Rows near named flat spaces through zero (a row that begins with a name and a colon came from that space)
j825_j160: [ -6  12  38  35   9  18  -1  -6  -8 -22  18 -11   2  12  12 -46  20 -12
  14  12   7 -29  -1  -8  31 -19]
j290_j951: [ 15 -26 -27 -10   5 -13 -42  -2  11 -24 -20 -14  13 -39 -63  18   3  -4
  -2  -4 -33  22   3   3  12 -17]
j825_j160: [ 11 -13  -6 -30 -18   3 -10  10  21   0 -18  25   4 -25 -18  10  16   8
  14 -37   8  51   3  -4  -1  25]
j598_j238: [ 11  21  24 -13 -22 -17  27   2 -11  23  19   4  -5  -3  48 -21   8 -17
  18  29  11 -15 -15 -17 -14  24]
j825_j160: [ -8  31 -33 -35   3 -20 -11  23  13  42 -12 -17   1 -25 -13  14   1 -40
 -12  47 -17  24 -48 -23 -47  14]
j403_j791: [  9   9 -11  17  25 -17 -14  -4   5  17  12 -11   4  -1 -25   4   2 -15
 -37  27   7  -9  -8 -27   0 -44]
j288_j184: [-11   2  12  33  21   0  26  14 -22  14  -1  15 -11  -4  33 -10  18   9
 -22 -20  10 -29   5  -3  24 -15]
j288_j184: [-19  -6  -5  25   7  16  36   0 -10  24 -12   6 -10   0  28  -9  13   0
 -14   0 -11 -25   7 -10   7  -9]
j403_j791: [ -4  -6  21 -46 -74  36  -6 -44  23  16  -4  -4  44   3  43  -1 -34   6
  68   3  15  -3   2 -32 -16  48]
j290_j951: [-11  31 -13 -23   4  16  -4  11  -2  -7  22 -14 -40  54  23  26 -61  13
  12  -1  33  15 -14  46 -39  35]
j746_j473: [ -9 -12   3 -22 -26   2   7   5  -6   3 -24   8  16 -30  22   2   6   6
  27 -19 -20  -1  -2   3   2  35]
j290_j951: [-17  13  39 -29 -18 -25 -29   6  -4 -10  -5  21  75   6  11  16  -9  24
   6 -33  16 -10  -8   6  -9  26]
j598_j238: [ 19  16  33 -31 -36  -3 -25 -12  -6 -31  27 -20   5   4  24 -15 -28  -4
  61  16  15  -5 -12  12  -2  38]
j746_j473: [ -9 -15  23  -7 -14   0   6   4   3 -41 -15  17  23   6 -19 -20  31   6
  21 -18 -28  17  14  30   2  24]
j746_j473: [ 22  15   2 -13   1  -5 -27   0  12 -15  23 -12 -15   7 -22  -3 -11 -11
  11  15  22  26 -12  -1  -6  -1]
j290_j951: [-31   2  20 -24 -27  11  -9  -9  -1 -21 -12  -1  48  27  14   8 -24  17
  28 -12 -13 -12   1  27 -20  38]
j403_j791: [  5   7  -1  19  10   4  10 -20   7  17  23  -3  -7  34   2   0 -14  -1
 -24  21  24 -13   8 -18  -7 -30]
j598_j238: [-10 -19 -25   6   0  30   9 -17   7 -10  -5  -8 -21  31  -8  19 -31  18
   0  -8  -7   4  22  26  -8  -1]
j598_j238: [  8 -24  -9  13  -9   6  10 -25  -5   3  -2 -10  -2  -8   5   1  -8   3
   4  12 -17 -25  18  -9  13 -16]
j598_j238: [  2   2   6  10   2   6 -13  -8  -8 -13   9 -17  -3   1   5  -6 -13  -1
  11   8   1 -19  -1   2  13  -9]
j746_j473: [  7  16  -6 -40 -25   8 -35  -7  30  16   0  -9  20 -12 -14   8 -14 -16
  23  13  18  34 -25 -31 -22  17]
j825_j160: [ 14   9  14   7 -10  13   6 -10   4   1  17 -13 -19  -5  13 -34  12 -23
  24  30   7  -3  -7 -22  10  -2]
j746_j473: [-35  -8  -9  21  15  16   8  -8  16  13 -25   7  37  18 -27   1  18  -2
 -35   2 -23  -7   8 -14  -7 -28]
j290_j951: [-12   8  10   1   7  -1   6  22 -16 -15  -4   5 -11   0  17  -5   5   7
   8 -19  -3  -2  -5  28   4  20]
j290_j951: [ 61 -24 -39  -4  -4   8  37  -7  23  15  21  18 -95  -5 -17   2  11  -5
  -2   2  28  66  27  -8  -2  -5]
j746_j473: [ 20  -7 -32 -24  -5 -11 -12   3  12  18  -7  -3 -14 -28 -19  25  -9  -7
  -4   5  -1  29  -7 -12 -13   3]
j288_j184: [ -7 -19 -11  14  -3  18  17 -10   3  17 -17   4   0 -14   7  -2  11   2
  -4  -7 -13 -10  12 -17  13 -11]
j288_j184: [  2   2   1  -6   4 -21  -6  -5  -5 -22  13  -6   8  31 -18  13 -19   6
  -9  14  -8  -4   6  29 -20  -1]
j598_j238: [ 30 -14   0  17   1 -11   1  -6 -16 -10   9 -15 -27 -37   2 -19  13 -13
  12  17 -14 -18   5 -10  33 -18]
j290_j951: [  8  12  38  20  28 -47 -23  28 -20  -7   4  24  39 -32  -7 -12  43   4
 -32 -29  16 -18  -9 -15  37 -28]
j288_j184: [  4  10   7   3  16 -10 -18  19 -16 -38  11 -13 -20   3  -8  -5  -6   2
  10  -5  -2   1  -8  38   9   7]
j825_j160: [ 19 -26   8 -27 -21 -10 -10   3  11 -28 -12  30  13 -14 -25  10  14  23
  18 -47   1  43  21  19   7  25]
j403_j791: [-15   0  -3  14   9  -3   8  12  -8  13 -21  -6  11 -33   0 -18  33 -22
  -7  16 -35 -17 -13 -17  10  -9]
j403_j791: [ -4   0  -8 -37 -24 -28  26  15 -11  19 -17  12   7 -17  23  15   3  -3
   8   9 -28   5 -10  13 -34  45]
j290_j951: [ 15 -24 -11 -24 -35  17  26 -17  18   2  -7  15 -17   4   3   3  -1   7
  26  -7  -4  33  22   4 -14  30]
j598_j238: [  4 -17  -3  12  -8  17 -19 -30  -7 -25   8 -31   0   6  -2   2 -35   8
  22  11 -12 -32  14   9  18 -14]
j746_j473: [  6  -7  -6  27  32   0  54  32  -4 -17   1  32 -65  20 -17 -25  53  -1
 -25 -16  -7  41  20  38   2   0]
j825_j160: [-16 -25 -37 -34 -17  -8  23   1  12  24 -37  24  19   1 -11  46  -9  18
 -18 -19 -30  25  13  15 -41  28]
j288_j184: [ 10   3 -15 -31 -19 -17  -3 -19  18  38   7   9  23  14   0  38 -31   7
 -18  11  22  10   0 -25 -37   2]
j746_j473: [ 16  16  10  -1   0   3  20   8   6   7  23  14 -36  18  15 -15  10  -5
   3   2  34  24  -2  -2  -8  10]
j825_j160: [  6  -4 -18   0   3 -10   5  -1  -4  13  -3  -7  -9 -13  -2   9  -3  -7
  -9  15 -13  -5  -2  -5  -5  -6]
j290_j951: [ 11 -27   5 -30 -33  -4  16   7   4  -7 -24  32   7 -30   4   2  25  14
  27 -38 -13  33  15   9   3  42]
j288_j184: [-27   5   1  22   7  17  39   0  -6  21  -7   3  -5  21  26 -14  11  -6
 -13  14 -12 -23   2  -3  -8  -3]
j403_j791: [-13  -6  -1 -16 -26  12  38  -2  -1  12 -14   9  -4   5  29  -6   5  -2
  21   6 -20   2   4   8 -21  37]
j598_j238: [-18  29  -9  34  43   5   2  17 -18   0  16 -27 -35  24   8  -7 -14 -14
 -25  27   2 -28 -19  16  -1 -25]
j403_j791: [ 18  -9   2  -8 -20  12 -42 -15  15 -15  -7 -28  14 -52 -28 -25  15 -28
  41  21 -19   8 -13 -35  28  -7]
j825_j160: [-12  25 -14  -1  23 -18 -17  16  -8  15   3 -17   4   2  -4  18 -19 -10
 -25  19   0 -12 -26   1 -18 -10]
j288_j184: [  9  13  15 -19 -16  -9  -4   5   6  -8   5  -6   4 -11  -5 -24  20 -25
  26  27 -10  17 -17  -6 -11  20]
j598_j238: [ 30 -31  16 -25 -48 -14 -35 -41   0 -33   2 -20  42 -32 -13   0 -19   4
  50  12 -25 -18  15  -9  18   8]
j290_j951: [  1 -13  -2 -35 -33   8 -38 -43  30 -32   7 -12  46  49 -42  30 -53  19
  20   7   0  18  18  18 -33  11]
j746_j473: [  4  28 -16 -23   2  14 -42  18  12   5   2 -29 -22 -29  -6  -1 -14 -26
  27  13  15  28 -41 -14  -4  15]
j288_j184: [-16 -23 -30  23  10  39   9  -6   1  21 -24   0 -18 -14  13  17 -12  19
 -10 -34   1 -11  15 -10  25 -17]
j825_j160: [  4  26  13  18  16 -24  -9   9 -14  -6  14 -36   0 -21 -11 -42  29 -52
   1  72 -33 -28 -33 -18   3 -22]
j403_j791: [ -5  12   7   8  22 -29  -8  17 -19   7   3   8  16  -3   8  15  -3  11
 -30 -13  10 -22  -7   4   4 -13]
j825_j160: [-31 -34 -14 -19 -26 -14  47  -3   7   5 -52  20  48  -6 -25   0  44 -10
  -7  20 -90   7  15  14 -39  27]
j746_j473: [  9 -21 -15 -38 -29 -11 -10 -11  23   7 -22  13  32 -20 -29  21   4   2
   7  -5 -18  33   6 -11 -20  17]
j403_j791: [-44   6  19   2 -22  27  17 -14   2  40 -21   9  55   9  50  -2  -4   7
   3  -8   2 -40  -4 -33  -6  11]
j288_j184: [-34   6  19  45  41  13   5   4 -12 -28  10  10  10  65  -4   1  -9  30
 -38 -30  16 -27  20  38  10 -30]
j403_j791: [ 10   2   0 -16   2 -23 -17  14  -8 -11   1   4   4 -13  -7  16  -6   8
   0 -14   3   8  -5  15  -1  10]
j598_j238: [-11  12   3   0  -1  21 -41 -21  -7 -46  21 -49  -1  40  -3   7 -65   7
  32  21  -1 -28  -5  39  -4   3]
[-15  -3   4  12   6   2 -30 -16  -1  -8  -6 -16  43   1 -15   8 -15   5
  -9   3 -10 -31   0  -9  11 -25]
j598_j238
[-15  -8 -13  53  33  49   5 -10  20  -6  -4 -12 -26  18 -35 -31  26 -16
 -20   9  -5   5  11 -16  26 -51]
j403_j791
[ 16  -2 -22  10  16 -16 -11   0 -20   8  10 -21 -25 -19   8  22 -29   3
 -12   8   2 -26  -3   1  13 -20]
j746_j473
[ -6  18  20  -6  -5 -12 -26  -5  -7  -9  10 -18  32   3   5  -5 -14  -8
  10  20   0 -25 -17  -5  -3   0]
j598_j238
[ 10 -25  -2 -31 -30 -19  17 -13   3 -17  -6  18  15  16 -11  19  -8  18
  11  -6 -22  17  25  30 -27  31]
j825_j160
[ 28   0   7   3  20 -31  -4  30 -10  -7   7  25 -23 -29  -9  -1  30   6
 -16 -33  21  25   0   5  22  -5]
j290_j951
[-31  27  20 -13  -3   2 -33  -4   5  -6   3 -11  54  32   1  10 -29   5
   2   4  11 -16 -18   3 -21   7]
j598_j238
[ 23   9  20  11 -12  -2  34  -1 -18  17  23   0 -38 -16  53 -32  15 -14
  21  19  17 -20  -3 -20  16   7]
j598_j238
[ -7   7  12  28  33 -13 -13  22 -21 -27   2  -7  -3  -8 -13 -15  19  -3
 -14  -6 -11 -17  -6  19  25 -20]
j290_j951
[-22   2   0  15   9  24   8   5  -5 -30  -5 -19 -17  19  -7 -23   5 -11
  16  16 -31  -5  -2  31  -1   7]
j288_j184
[  5 -14  11  -9 -28  32 -15 -19  40  19 -19  16  34 -32 -17 -22  37 -11
  21 -15  12  32   2 -62  20  -6]
j288_j184
[-10 -18  13  13 -14  28  23  -8  10  -2 -19  14   8 -10   2 -31  39  -4
  16 -11 -16   5  14 -14  18   3]
j825_j160
[-23   3  51  -2 -19   0   0 -13  -6 -33   5  15  56  44  14 -14  -2  22
  17 -16   2 -23  14  23  -4  19]
j290_j951
[ -5   4  20   2  -9   8   3 -20   5 -19  19   1  13  48   2  -5 -17  11
   6   6  13  -7  13  14 -11   1]
j290_j951
[ 28   2   3   3   6 -24  14   1 -14 -13  29   1 -35  17   5   0  -9   3
  -4  13  11   0   9  22  -4  -1]
j403_j791
[-29 -16 -10   2 -22  48  42  -8  25  37 -37  18   6  -9  15 -20  36 -11
   9  -6 -21  16   7 -32  -6  15]
j825_j160
[-28  12  -6   6  17  -8 -34  12 -12   6 -21 -25  37 -29  -7   8  -4 -12
 -12  10 -27 -33 -27 -10   8 -15]
j290_j951
[ -4 -10 -27   8  14  -6 -13   2 -13   8 -14 -18  -1 -27  -5  21 -16   1
 -13   2 -21 -22  -4   0  10 -17]
j746_j473
[ -5  -9  16  -5 -14   6  41  -6  28   6  -5  45  15  37 -15 -16  41   4
 -13 -10   5  40  23  -4 -24  11]
j746_j473
[  4 -12 -12 -27 -27  21  12  -8  18  -8  -7   4 -17  10  -4   3  -8   2
  30  -3  -7  36   9  15 -20  34]
j403_j791
[ -2  11  37 -11 -22  10   0  -7  10 -25  12   7  16  26   4 -29  12  -4
  32   4  10  13   0   6  -7  24]
j825_j160
[ -8  23   5  22  26   5 -54  -5 -14 -24  20 -49   7   4  -8  -3 -37 -10
   3  24   6 -42 -22   2  21 -33]
j746_j473
[ 13  15 -22  -7   6  -8  -7   6   1  26   7 -19 -23 -21   1   5  -8 -23
  -5  31   3   3 -23 -22 -10  -6]
j825_j160
[ 24 -10  -4  14   8 -21  37  20 -50   0  12   3 -66 -29  61   4  -9  17
   8 -19   3 -33  10  31  28  15]
j746_j473
[-23  43  33  -1 -13  10  10 -13 -15  15  30 -22  13  46  65 -15 -38  -7
  19  39  26 -51 -22  -5 -23  17]
j598_j238
[ 23 -28 -15  -9  -5 -22  33   6   1  -2  -8  30 -22  -7 -16  11  23  11
 -12 -16 -15  32  26  18  -8  10]
j746_j473
[ 38 -11  -9 -18  -1 -13  14  33   7 -10  -3  29 -54 -38 -18 -10  44  -5
  12 -28   6  68   3  12   9  25]
j598_j238
[-15  -2 -26 -34 -16   5  15   1  21  24 -18  16   8  19  -5  31 -15   7
  -8  -5  -3  34   0   7 -46  29]
j403_j791
[ -6   3   7 -35 -18 -20  -3   8  10 -13 -11  11  31   6 -21   4  11  -5
   9   6 -22  27  -7  17 -33  32]
j825_j160
[ 26   2  25   2  -9  -6 -39 -16  -5 -22  23 -17  12 -18   2 -12 -13   0
  26   1  22 -18  -2 -16  32 -13]
j403_j791

Rows near named flat spaces through zero (a row that begins with a name and a colon came from that space)
j609j651: [  3  -4 -15   5  15 -10  -1  13  11 -19   2 -24   7  -1  -1 -12   5   3
  20  -1  -8 -10 -19  -5   4  -5]
j797j395: [ 62  16 -24   5 -25  -1  24  28  36 -39 -10 -12  19   8  -4 -20   2  -4
   5  20   2 -28   1  14   2   0]
j807j236: [  1 -23  23  -8 -25   3 -13  -7   1 -39  -2  -9   6 -15 -24 -12   4 -14
   1  -6  -2  11   4  24  -4  27]
j748j70: [ 20   6  -4  -6 -22  11 -17  21  11  -8   5 -14 -28 -11  12  12   8  -2
  11  15  10  20  11  -2 -23   8]
j748j70: [ 11  10  -8   6   4 -19 -20  22  -6  13   8 -33 -12   2   7  27  -1  -6
 -19 -48  14  35   0  21 -27  12]
j807j236: [-19 -21  32  27 -10 -21  12  14 -15 -14  -2 -34  10  -5  39 -24  -7 -41
   9  18   1  -4 -12 -12  21  39]
j843j106: [ -2   2  -8   4   9 -19  -1  11 -20  -1  17 -27  15   9  15  -3  20 -39
  16  -7   5  19 -19 -12   7  -9]
j807j236: [ -8  15 -25  -6  21   4   4   4  -1  -1  -7   8   3  15 -14  -7  -1  28
  19  23 -24 -27  -2 -22   9 -26]
j807j236: [-19 -22  13 -12  12  16 -52  22  14 -27  21 -44 -29  -1  18  22 -10 -16
  25  -2  -2  31 -19   6   5   0]
j748j70: [ -5   3  18 -11 -12  12   3 -17 -12  10  -4  22  10  14 -11   6  -6  -4
 -22  -6   3   5  12  19   5  -1]
j843j106: [-34  -2   7   0  12  -4  15 -34 -24  34 -18  34   1 -12 -22 -12  10  42
  -9  -7  -9 -10   9  -8 -16   5]
j609j651: [-20   2   3  12   1 -17   5  11 -22  -8 -14 -15   4   3  -2 -18  -3   7
  10  15 -21 -15   3 -17   1  20]
j807j236: [-13  -5   5  -8   1   3   1 -14 -10  -2  -7   9   7  -1 -19 -10   9  12
   3  -2  -8  -2   0   5  -4   1]
j843j106: [ -3   8  27 -22 -25  46 -13   1   7  22 -15  17 -35  12  14  18  -7  33
  -9  27  10  14  21  22 -21   4]
j609j651: [ 24  -6 -25   3   8 -10   6   7  29 -21 -10 -22   2 -23 -21 -22  23  38
  17 -19   0  -9 -18  17 -29   4]
j843j106: [ -8  -5 -10   3  14 -16  18 -31 -12   3   3  29  28  -9 -30 -13   6  -5
  -8 -17  -8 -15  -1 -10  14 -12]
j843j106: [ -8  -6  13   0   0  13  -2   1  18 -18 -24   6  -2   8 -16  -6 -35  37
 -12   9 -22 -34  10  17  10  15]
j843j106: [ -3   4  14   4 -19   3   2  10 -10  18 -13  -8 -22  -8  19  -1   9  16
  -1  11  10  13  11   1 -29  25]
j609j651: [ 39  -6 -21  -7  -1  -3 -26  18  41 -51   6 -27   2  -8 -33  10 -12   4
  -5 -38  -3   3  -4  37  -9   3]
j748j70: [ 22  37 -66   9  42 -35  18  17  -3   2   2  -7  33  27 -26  -2   0  13
   3 -23 -23 -32 -12 -19  11 -42]
j797j395: [-21  16 -11   4  25 -31  -8   4 -42  24   2 -17  15  23 -15  14   0  -2
 -19 -49  -9  18  -3   7  -9  -3]
j843j106: [ 13   5 -12 -29 -15  24  -6 -25   2 -24  11  48  14   4 -43   5   2 -16
   3  22 -12  -9  20  -9  21 -33]
j807j236: [-23  -1   3 -23  -3   9 -19 -23 -25 -10  -2  25   3   2 -49   4   2   9
  -2  -4 -21   6  19   1  -3  -5]
j797j395: [-25 -10  14  -7  18   6   5   0  -7   6 -10 -30  11  15  10 -24  25  18
  24  -1  -1   5 -35  20  -6  -5]
j797j395: [-18  22 -12 -13  24  -1   9  -8 -23  18 -17  10  23  37 -32  -5   0  36
  -9 -14 -23 -16  -2  13   0 -22]
j748j70: [ -2   1 -12  11  12 -10 -19   8  11  -7   1   4 -18 -10 -11  22 -39  14
 -18 -15 -15 -13  18 -11   4   9]
j609j651: [ 25  14 -20  -4 -15  -5 -19  22   4 -25   4 -10  -9   0 -18  15  -8  -6
  -2  -2  -8   5  19  -2 -11   5]
j609j651: [ 13   3 -23 -27  33  36  -1 -13  39  14  17  14  -1  14   7  10  20  20
  23   4  14   1 -33   9  10 -66]
j609j651: [ 22 -19 -21 -11  11  15 -15 -26  45 -38  27  39   5 -24 -32  14 -20 -19
   2  -3  -5 -18   2 -12  36 -34]
j797j395: [ 11   5 -10 -13 -14  17  -8  -2   5  10   9  13 -26 -20   6   7  27   6
  19  22  13  20   8 -18 -24 -10]
j797j395: [-33  10   0 -14  17  18   4 -41 -15  27 -15  70   2  12 -43  11 -30  43
 -26   7 -28 -33  30 -13  18 -22]
j748j70: [-16  -1 -12   6  33 -15  35 -18 -11   2  -4   7  47  20  -9 -34  12  -2
  15   4 -16 -35 -30 -13  34 -28]
j807j236: [-25  -7   6  -8  13  -2 -30   1 -17   1  14 -16 -11   2  -2  18  -1 -12
   5 -18  -3  27  -5  -2  -2  -2]
j609j651: [ 35  -7  -3   3 -29  -8  -8  -6  19 -19   3  13  -7 -33 -27  11  -5  -5
 -28 -31  13  12  24  21 -23  25]
j748j70: [-62 -18  33  13  31   4  -7 -17 -12  20  -9  18  -8  11  13   9 -55  15
 -18   8 -24 -29   4 -17  40   9]
j797j395: [ 46  11 -30  -6 -16  16  39 -15  39  -7 -17  41   9 -19 -22 -28  23  40
  11  30   4 -38   6  -3 -13 -19]
j807j236: [-65 -13  36 -23  -3  16 -38 -30 -52   7   8  28 -13   6 -25  20 -14 -15
  -5   9 -22  24  25 -17  14   5]
j748j70: [-17  22   2  -3  19  -4   1  16 -31  35   2 -24  10  47  25  11   4  -9
  -3 -10   3  17 -16   8   4 -18]
j807j236: [  8   2 -14  -1   4 -17 -19  10  -7 -13  12 -20   2  -3 -15  12   4 -16
  -3 -31   0  21  -1   6 -10   2]
j797j395: [  5  22  -5  -5  10  -2   2  22  -6 -19 -15 -20  31  56 -17  -2 -28   4
 -14  -7 -25 -25  -3  29  24 -10]
j807j236: [ 35  18 -24  -8  -6  14  -7  11  28  -5   5  15 -13   3  -6  21 -12   9
  -7   5   3  -6  14   1  -3 -19]
j843j106: [ 30   1 -37 -19 -10  17 -13 -19  33 -46   8  53  -3 -27 -62   5 -11  11
   8  21 -23 -30  30 -25  12 -26]
j843j106: [-46   5  44 -30  -1  31  -3  -9 -42  -1 -12   1  33  72  -6  -8 -11 -15
   0  26 -23  -3  -7  28  40 -17]
j797j395: [-13 -30  24   4   7  19  11 -27  30  -3  -3  23  -2 -19  11 -12 -14  10
   1  13   5 -22 -11   3  22   1]
j609j651: [-33 -26  31  12  16  -6  15 -18  -5   6 -10  -6  17   0  11 -23  -6   3
  -3  -9  -2 -13 -22  12  17  15]
j797j395: [ -3 -16  22  10 -16   4  16  -1  12 -32 -19   2  13  -3  -2 -29 -19   1
   2  30 -15 -36   3   3  22  25]
j748j70: [ -7   2   3   4  -2   1 -11   6  -1  23  -5  -3 -32 -16  12  15  -1  26
  -6  -7   8  16  11  -2 -30  16]
j609j651: [  3 -17  33   6  -1   3  12 -15   7  33   9  -9   7   0  38   7  10 -22
 -25 -40  44  33 -24  44  -5   8]
j748j70: [-23 -32  19   9   3   1  23 -38   8   3 -12  26   4 -38  -6 -34  13  23
   9  10   0 -20  -9  -9   0  16]
j843j106: [ -6  -4 -10   3  10   1  -4  -6  14  -1 -10  12 -14 -17 -16  -1 -11  38
   0  -1 -13 -17   7  -8  -9   4]
[-29   0 -10   8  34 -13  -6   2 -13  43   2 -19 -24 -13  22   7  20  31
  13 -20   7  20 -19 -16 -28  -4]
j843j106
[ -8  -1   3 -11   7  14  -6   0   2   6   2  -6  -5   8   7   2  10   8
  12   5   3   9 -11   6  -3 -12]
j797j395
[-61 -48  49  27  14 -17  21 -45 -18  -9  -7  26  27 -21   0 -33 -33 -23
 -11   7 -19 -38  -6 -21  55  31]
j609j651
[-11   7   5  -7   8   5  25  12 -23  20   2 -36  19  30  45 -32  57 -17
  47  32  15  16 -45  -5   0 -24]
j748j70
[  9  -6  -4 -24   4  30 -24  -2  31 -12   3   0 -18  -3 -13  12   4  28
  10  -4   3  10  -7  24 -13 -18]
j807j236
[  0  18  22   0 -26  -1 -11  19 -31  21   0 -12 -10  24  22  25 -10 -27
 -27  -7  13  32  21  15 -11  21]
j609j651
[  7   3 -30  11   5 -18  15   4   2 -10  -3   0  -1 -27  -9 -24  23  14
  30  22 -11 -19  -2 -40 -11  -1]
j609j651
[-21  13  24 -21 -29   7  11 -13 -64  14   3  11  26  31  -3 -13  37 -44
   9  27   2  28   8  -5   5  -6]
j843j106
[-24 -15  21   4   1   4  13 -13  -9  29  -9  -4 -12 -18  24 -18  29  20
  14   7  15  13 -15  -1 -22  14]
j748j70
[ 16  -2   1   7  -2  -8   8   1   5   4  12  -6  12   2  16   4   4 -30
  -9 -17  19  11 -10  10   7  -3]
j843j106
[  0  11  11  -8 -24  -3 -12  38 -35 -28  10 -50  14  37  23  -8  17 -61
  29  33  -5  24  -8  -6  13   4]
j843j106
[ -2  13 -32 -38  34  39 -34  -5  28  14   8  14 -29  12 -24  32   6  57
  16  -8  -7  10  -9  10 -17 -56]
j807j236
[-21 -29  22  -9   6  29  14 -26  21   5  -9   9  -8 -21  15 -31  27  31
  32  30   9  -8 -26   2  -4  -5]
j797j395
[ -6   1   7  -6   8   7  12  -1   6  17 -26 -18   0   7  -4 -19  22  56
   3 -16   4   0 -18  39 -35   8]
j609j651
[ 22  -5 -10  -7   3  10   1 -10  26   2   9   9  -1 -12  -2   6  12   5
  -1 -16  18   8 -10  15  -7 -17]
j609j651
[ -8 -14  24 -27  -8  56 -51   7  34 -10  17   7 -51   2  24  43 -32  -1
   7  31   6  21  10   4  13 -13]
j807j236
[ 10  -3 -30  13  10 -20   4   7   9 -26  12  -4   5 -22  -5 -14   7 -16
  29  18 -12 -19  -6 -44  13  -9]
j609j651
[ 17  -9  -7   4  21  19  -6 -11  57  23  -1  21 -30 -21  10  27 -27  47
 -25 -30  19  -8  -3  23 -11 -10]
j843j106
[-35   0  17   8  16   2  22 -17 -21  45  -7  16   0   8  28  -8   3  11
  -1  14   4  -7  -8 -17   8  -4]
j807j236
[-23 -10  26  21  22  -4   8   7  12  28 -24 -25 -11   8  30  -2 -26  42
 -22 -25   4 -11 -16  31  -8  27]
j843j106
[-12   5   8  21 -18 -24   9   6 -37  10   7   4  -2  -9  23  -1  -3 -44
  -3  22   0   4  20 -44  11  22]
j609j651
[ 27  14  -3   2 -33  -7   3   8  -6  12 -11   0 -15 -17  -8   6  16  15
 -20 -17  17  22  25  18 -48  29]
j609j651
[  6   3  14 -15 -26  30 -14  25   3 -17   8 -19 -17  16  34   2   9 -27
  32  55   6  15  -1 -10   8  -5]
j748j70
[-15  -5  -7 -10  18   6   7  -8   3  -8 -13  -5  10   4 -19 -25  18  36
  24   8 -16 -17 -19   4  -4 -12]
j807j236
